Below is a small trained network, with its code and all its weights. Each question gives an input and a target symbol and asks what happens when units are switched off, that is, made to give their printed mean instead of their output.

import numpy as np


def w(rows, s, z=0):
    codes = np.array(rows[::2]) - 128.0
    scale = np.full(codes.shape[1], s)
    scale[-1] = z or s
    return codes * scale


def norm(h):
    return h / np.sqrt((h * h).mean(-1, keepdims=True) + 1e-5)


def f(y):
    return y / 2 * (1 + np.tanh(0.7978845608 * (y + 0.044715 * y**3)))


def softmax(a):
    e = np.exp(a - a.max(-1, keepdims=True))
    return e / e.sum(-1, keepdims=True)


def log_softmax(a):
    a = a - a.max(-1, keepdims=True)
    return a - np.log(np.exp(a).sum(-1, keepdims=True))


def net(x, mask):
    ids = ['ΘΞδζμπφ'.index(c) for c in x.split()]
    T = len(ids)
    res = E[ids] + P[:T]
    u = 0
    for l in range(2):
        r = norm(res)
        for j in range(2):
            rows = slice(4 * j, 4 * j + 4)
            q, k, v = (r @ M[l][rows].T for M in (Q, K, V))
            z = softmax(np.where(np.tri(T) > 0, q @ k.T / 4**0.5, -1e9)) @ v
            o = O[l][rows]
            res = res + np.where(mask[u + j], z, o[:, -1]) @ o[:, :-1]
        u += 2
        y = f(norm(res) @ A[l][:, :-1].T + A[l][:, -1])
        res = res + np.where(mask[u : u + 8], y, B[l][:, -1]) @ B[l][:, :-1]
        u += 8
    return log_softmax(norm(res)[-1] @ U[:, :-1].T + U[:, -1])


Q, K, V, O, A, B = {}, {}, {}, {}, {}, {}
E = w([
[144,190,151,129,114,114,130,105,133,150,105,150],'Θ',
[97,7,132,208,139,127,44,162,58,113,56,162],'Ξ',
[39,120,136,49,220,133,105,43,73,29,202,133],'δ',
[99,121,104,156,178,238,242,159,204,149,135,171],'ζ',
[119,158,145,81,143,101,142,154,116,161,110,67],'μ',
[194,48,131,125,19,110,164,166,124,5,164,82],'π',
[123,159,95,107,113,104,89,103,168,154,141,116],'φ',
],0.0026)
P = w([
[252,125,93,152,199,190,104,153,125,137,137,94],'0',
[168,130,91,111,83,157,144,73,64,179,99,123],'1',
[150,76,194,79,138,73,126,132,155,163,146,180],'2',
[88,157,163,183,139,105,81,191,156,76,173,98],'3',
[41,178,80,130,89,130,136,97,106,72,89,97],'4',
[74,97,146,63,97,86,145,105,139,121,82,164],'5',
],0.002)
Q[0] = w([
[184,123,191,168,188,132,115,199,189,161,206,149],'L0H1',
[178,33,137,64,70,87,137,106,123,166,68,172],'L0H1',
[122,111,111,218,82,165,114,157,85,44,134,80],'L0H1',
[120,49,187,133,74,63,43,161,65,3,117,127],'L0H1',
[89,176,132,123,181,121,100,130,148,154,145,95],'L0H2',
[119,165,126,110,115,157,179,105,171,81,155,150],'L0H2',
[129,69,127,155,147,93,51,149,66,176,88,118],'L0H2',
[138,183,151,83,95,47,122,151,180,197,112,96],'L0H2',
],0.005)
K[0] = w([
[182,178,15,172,135,218,143,93,65,133,76,66],'L0H1',
[101,221,151,227,138,91,56,195,210,108,156,96],'L0H1',
[117,145,133,69,71,76,150,59,124,195,66,180],'L0H1',
[15,229,143,110,24,26,82,61,97,110,94,113],'L0H1',
[253,105,152,129,135,129,138,155,172,136,167,134],'L0H2',
[163,116,115,191,140,118,57,137,98,173,96,148],'L0H2',
[63,146,142,63,94,142,213,116,178,63,169,108],'L0H2',
[247,101,81,80,183,170,150,83,84,148,168,111],'L0H2',
],0.0042)
V[0] = w([
[100,119,155,168,171,213,254,171,149,139,108,175],'L0H1',
[54,119,96,94,200,133,70,129,126,171,140,109],'L0H1',
[126,98,24,85,147,152,94,107,194,113,178,111],'L0H1',
[146,217,120,153,170,159,127,75,167,142,116,188],'L0H1',
[143,71,81,112,145,197,183,107,136,100,151,169],'L0H2',
[137,28,114,189,155,136,55,141,95,172,89,176],'L0H2',
[177,98,136,95,98,118,110,98,160,130,177,168],'L0H2',
[154,124,156,146,86,91,81,111,137,107,144,141],'L0H2',
],0.0025)
O[0] = w([
[29,65,177,81,24,52,45,160,28,27,168,139,9],'L0H1',
[115,64,77,232,184,46,163,114,147,121,33,125,51],'L0H1',
[58,128,159,234,90,78,239,125,218,116,76,70,124],'L0H1',
[60,234,51,57,166,34,172,200,101,122,116,189,231],'L0H1',
[220,120,127,134,214,219,173,103,73,113,190,108,115],'L0H2',
[126,33,5,204,145,100,85,105,61,200,142,213,132],'L0H2',
[220,134,170,145,132,55,187,107,118,124,128,180,187],'L0H2',
[156,137,110,161,63,23,145,137,109,113,134,149,160],'L0H2',
],0.0018,0.0015)
A[0] = w([
[122,133,122,113,133,124,112,123,146,119,122,130,100],'L0N1',
[100,12,179,227,153,159,177,71,121,61,147,62,3],'L0N2',
[132,195,177,143,105,132,143,86,139,102,144,151,99],'L0N3',
[127,136,134,134,127,126,132,124,121,126,126,131,126],'L0N4',
[156,47,133,96,123,253,131,182,93,127,213,169,23],'L0N5',
[48,95,166,101,120,154,141,157,118,93,175,146,76],'L0N6',
[104,160,163,107,127,115,155,153,125,117,106,106,28],'L0N7',
[89,152,85,85,116,98,99,105,189,122,164,102,88],'L0N8',
],0.0028,0.0012)
B[0] = w([
[137,128,147,137,139,122,141,138,98,130,126,132,130],'L0N1',
[188,215,70,5,214,162,62,144,118,128,112,191,95],'L0N2',
[118,43,84,84,163,176,108,169,129,161,126,102,254],'L0N3',
[127,115,113,119,128,135,128,130,134,128,134,127,137],'L0N4',
[87,156,123,202,168,72,237,115,168,197,126,134,82],'L0N5',
[73,134,140,173,90,73,124,82,165,108,89,149,72],'L0N6',
[143,91,38,156,131,96,95,86,119,121,156,152,119],'L0N7',
[149,138,201,152,158,138,174,168,32,140,74,173,201],'L0N8',
],0.0022,0.00075)
Q[1] = w([
[35,169,63,204,182,187,50,156,63,82,91,92],'L1H1',
[91,219,118,80,157,118,161,2,116,193,118,101],'L1H1',
[121,45,192,77,173,66,113,80,117,189,48,193],'L1H1',
[120,101,52,80,17,176,169,61,64,116,56,113],'L1H1',
[112,150,143,108,103,111,189,128,141,150,159,122],'L1H2',
[153,111,130,92,71,89,179,158,134,83,162,121],'L1H2',
[185,121,155,122,150,132,61,94,134,169,91,130],'L1H2',
[49,187,150,149,142,135,162,103,137,208,139,127],'L1H2',
],0.0048)
K[1] = w([
[90,52,118,94,161,137,147,53,65,200,75,193],'L1H1',
[23,167,217,38,186,76,102,116,206,111,120,139],'L1H1',
[95,145,132,232,227,127,29,225,130,102,163,119],'L1H1',
[192,64,227,111,141,55,141,196,200,144,194,204],'L1H1',
[124,144,160,88,150,135,190,158,178,134,163,129],'L1H2',
[151,115,186,96,42,202,164,132,162,100,188,89],'L1H2',
[112,131,168,112,138,62,43,98,113,142,90,148],'L1H2',
[106,159,106,139,253,73,198,175,181,152,127,171],'L1H2',
],0.0044)
V[1] = w([
[88,64,113,206,198,156,56,51,74,133,121,249],'L1H1',
[41,168,190,37,203,147,154,104,97,121,111,47],'L1H1',
[107,91,119,136,208,131,124,207,117,171,26,150],'L1H1',
[65,205,152,121,74,148,56,154,186,223,20,157],'L1H1',
[101,162,41,92,75,177,143,98,70,127,108,87],'L1H2',
[110,88,183,94,122,12,100,161,155,86,82,175],'L1H2',
[170,122,189,113,150,173,181,53,146,199,128,153],'L1H2',
[141,144,129,131,151,147,125,124,129,87,113,143],'L1H2',
],0.0019)
O[1] = w([
[189,174,151,40,52,79,231,152,210,61,116,87,7],'L1H1',
[245,60,67,215,89,35,109,139,100,123,75,165,101],'L1H1',
[166,111,157,132,52,153,135,132,111,44,203,84,132],'L1H1',
[213,139,107,164,197,143,208,137,72,138,253,126,100],'L1H1',
[154,146,255,152,188,74,91,182,165,134,173,141,147],'L1H2',
[160,152,50,161,124,185,148,75,114,165,129,51,56],'L1H2',
[57,148,32,113,103,131,116,192,110,30,121,91,203],'L1H2',
[117,103,133,124,106,119,116,126,114,157,163,119,148],'L1H2',
],0.0019,0.0013)
A[1] = w([
[254,114,153,121,59,173,197,101,144,96,225,64,44],'L1N1',
[143,120,148,87,130,102,88,100,141,109,122,163,122],'L1N2',
[120,144,108,115,101,109,129,110,115,132,83,118,141],'L1N3',
[155,46,93,215,173,129,74,119,52,162,109,144,12],'L1N4',
[126,137,150,90,143,111,135,130,143,152,139,66,118],'L1N5',
[167,195,90,45,220,143,120,112,52,143,216,171,38],'L1N6',
[189,119,110,135,156,166,138,97,134,160,129,132,55],'L1N7',
[113,155,99,182,190,153,238,111,185,201,145,123,5],'L1N8',
],0.0052,0.0033)
B[1] = w([
[221,132,198,203,32,191,170,85,136,43,181,156,159],'L1N1',
[106,141,83,173,132,176,151,139,83,104,161,70,157],'L1N2',
[154,103,141,156,169,122,137,178,163,116,191,152,157],'L1N3',
[113,1,26,194,114,153,86,159,66,150,131,236,146],'L1N4',
[136,131,117,193,102,163,103,106,104,107,140,181,129],'L1N5',
[190,131,135,17,228,106,98,64,99,101,171,152,253],'L1N6',
[49,162,178,130,70,83,96,205,98,105,139,121,119],'L1N7',
[105,130,114,137,190,200,216,210,84,162,187,4,154],'L1N8',
],0.0036,0.0045)
U = w([
[110,152,100,155,190,212,234,192,122,191,165,32,152],'Θ',
[186,149,96,162,139,3,162,133,253,145,22,140,69],'Ξ',
[96,33,32,194,123,146,80,150,64,147,112,228,154],'δ',
[59,171,195,128,110,229,23,62,198,229,78,107,101],'ζ',
[13,152,169,98,50,6,90,188,65,68,154,94,9],'μ',
[185,159,131,30,227,114,84,65,88,105,172,157,215],'π',
[221,136,184,192,38,197,170,91,138,54,177,149,146],'φ',
],0.0035,0.0014)

Each question gives the input, a string of symbols that net reads in full, and the target symbol t.
The units are the heads (4 rows each of Q, K, V and O) and the neurons (one row each of A and B). Each row of codes is followed by its name. A weight is (code - 128) times the scale printed after its matrix; where a second scale follows, it is the last column's (O, A, B and U).
mask holds one flag per unit, layer by layer, with each layer's heads first. A switched-off unit (its flag False) gives its mean, the last column of its rows in O or B, instead of its output. The means were averaged over made-up inputs and are rounded, as every weight is.
A unit's drop is (log p(t) with every unit on - log p(t) with that unit switched off) / (log p(t) with every unit on - log p(t) with every unit switched off).
The circuit of an input: a set's keep is (log p(t) with only the set's units on - log p(t) with every unit switched off) / (log p(t) with every unit on - log p(t) with every unit switched off). Starting from the 12 units with the biggest drops (on a tie, the unit counted first), units are removed one at a time, each time the one whose removal leaves the highest keep (on an exact tie, the one counted first), for as long as the keep stays at least 0.8.
units of the circuit, in order: the units of the circuit, biggest drop first
most important unit: the unit with the biggest drop
k most important neurons: the k neurons with the biggest drops, biggest first
top k neurons in layer l: the k neurons of layer l with the biggest drops, biggest first
which heads matter: for each layer, one digit per head in row order, 1 if its drop is at least 0.15 and else 0, layers parted by /
drop of u: that unit's drop, to one decimal
input Θ Ξ φ π Ξ φ, target ζ: which heads matter	10 / 00
input Θ ζ Θ μ Θ μ, target δ: most important unit	L1H1
input μ μ φ φ, target δ: units of the circuit, in order	L1H1, L1N4
input Ξ Θ Θ μ Ξ, target μ: 2 most important neurons	L1N6, L1N4
input Θ φ Ξ φ Ξ, target Ξ: which heads matter	10 / 10
input Θ Θ Θ π Ξ π, target δ: top 2 neurons in layer 1	L1N6, L1N1
input φ Θ φ Θ μ, target Θ: 2 most important neurons	L1N8, L1N6
input φ μ Ξ φ, target δ: which heads matter	00 / 00
input Θ Θ Θ ζ μ Θ, target μ: which heads matter	10 / 00
input φ ζ Ξ φ, target μ: units of the circuit, in order	L0H1, L1N6
input φ π Θ μ, target ζ: units of the circuit, in order	L1H1, L1N6, L0H1, L1N8
input π Θ π, target μ: which heads matter	10 / 10
input Θ Ξ Ξ Θ, target φ: units of the circuit, in order	L1H1, L1N1
input ζ φ μ, target μ: most important unit	L0H1
input δ δ φ, target Ξ: units of the circuit, in order	L1H1, L0H1
input φ Θ π Ξ Θ Θ, target φ: units of the circuit, in order	L1H1, L0H1, L1N1
input Ξ φ Θ Ξ, target Ξ: top 2 neurons in layer 1	L1N6, L1N8
input Θ Θ Ξ ζ Θ Θ, target μ: top 2 neurons in layer 1	L1N6, L1N1
input π φ π, target Ξ: which heads matter	10 / 11
input Θ π Θ Θ, target ζ: which heads matter	00 / 10
input Θ Θ Θ π φ π, target Ξ: top 2 neurons in layer 1	L1N6, L1N8
input π Θ Θ π Θ φ, target ζ: 2 most important neurons	L1N6, L1N4
input Θ δ π Θ μ, target ζ: which heads matter	10 / 10
input Θ Ξ π Ξ, target φ: 2 most important neurons	L1N6, L1N1
input δ Ξ φ μ Θ, target Θ: top neuron in layer 1	L1N8
input φ Θ Θ, target Θ: drop of L0H1	1.1
input ζ μ Θ Θ, target δ: drop of L1H1	0.9
input ζ φ φ, target μ: drop of L0H1	1.0
input δ Θ φ Θ φ, target Θ: drop of L0H1	1.2
